[ 3.63 -3.10 -7.73 -2.80  0.50  6.89  4.76] : (98)
[-3.19 -6.22  5.92  3.51 -0.52 -1.60 -1.44] : (78)
[ 0.73 -2.07 -2.75 -1.07  8.42 -7.20 -3.96] : (139)
[ 7.88 -6.51 -0.28 -2.80  0.50 -4.36  4.28] : (92)
[-8.23 -6.22 -0.52  5.92  3.51  3.10  5.50] : (13)
[ 5.29 -0.46 -0.21 -4.91 -5.99  5.51 -5.11] : (72)
[ 0.21  5.61  2.64  2.31 -7.84 -5.39 -2.64] : (23)
q: [-6.22  5.92  3.51 -0.52] : (78)
q: [-6.22  5.92  3.51 -0.52 -1.60 -1.44] : (78)
q: [-0.52  5.92  3.51  3.10  5.50] : (13)
q: [-0.21 -4.91 -5.99  5.51 -5.11] : (72)
q: [0.21 5.61 2.64 2.31] : (23)
q: [ 3.63 -3.10 -7.73 -2.80  0.50  6.89  4.76] : (98)

[ 5.33  5.95  1.03  6.44 -2.79 -5.18 -0.89  0.44  7.30 -0.52 -6.36  1.60
 -3.39  4.08  3.75 -2.61  0.86  0.37 -5.96 -4.91 -5.29  0.89 -2.55 -2.64
 -2.87 -2.78  3.41 -1.77 -0.40 -5.73 -2.65  0.15 -5.03]  (44)
[ 2.17  3.14  0.91  1.63 -4.61  4.55 -7.30  4.64  3.18 -5.25 -0.69  6.39
  4.59 -1.72 -0.43 -4.38  3.75 -6.80  6.74  2.21  0.91 -3.25 -3.74 -1.81
 -5.29 -2.81  7.23  3.41 -2.68 -5.58 -4.04 -6.77 -1.73]  (26)
[-1.56  5.39 -0.88  0.44  7.30 -0.52  4.88  0.35  2.32  4.14  6.79 -1.65
  1.59  3.42 -6.92  0.46  3.97 -0.31 -2.06  4.78 -2.35  0.45 -5.92  2.26
 -6.77  1.88  1.71 -4.04  0.54  6.66  5.52  0.97  3.96]  (31)
[-2.82 -1.70 -2.33 -6.01 -4.44 -6.11 -2.17  7.21  3.94 -1.86  5.72 -4.37
  5.20  5.92 -4.01 -0.48  5.52  0.38  5.33  5.95  1.02  6.44 -2.79 -5.18
  3.49  4.99  2.63  2.93  0.84 -5.10 -2.17 -1.62  3.63]  (57)
q: [-2.79 -5.18 -0.89  0.44  7.30 -0.52] : (44)
q: [ 5.33  5.95  1.02  6.44 -2.79 -5.18] : (57)
q: [-4.01 -0.48  5.52  0.38  5.33  5.95  1.02  6.44] : (57)
q: [ 5.95  1.03  6.44 -2.79] : (44)

[-5.03  2.52  2.40 -0.98  4.52] -> (125)
[-0.35  4.50  3.07  1.36  4.72] -> (99)
[0.72 1.43 4.56 2.79 0.13] -> (119)
[-5.03  4.56  1.43 -0.98  2.40] -> (27)
q: [ 1.43 -0.98  2.40] : (27)
q: [1.43 4.56] : (119)
q: [2.52 2.40] : (125)
q: [ 4.56  1.43 -0.98] : (27)

[-0.64  0.30  1.26 -2.80] : (153)
[-4.61 -4.60  1.74 -4.18] : (53)
[-0.64  0.30  1.26 -4.35] : (59)
[-1.13 -2.74  0.79 -6.89] : (148)
[-2.52 -0.54  0.25 -2.28] : (33)
[ 0.31  1.26 -2.80 -3.20] : (91)
[-2.56 -0.90  0.24 -3.95] : (25)
q: [-2.74  0.79] : (148)
q: [-2.56 -0.90  0.24] : (25)
q: [ 1.74 -4.18] : (53)
q: [ 0.30  1.26 -2.80] : (153)

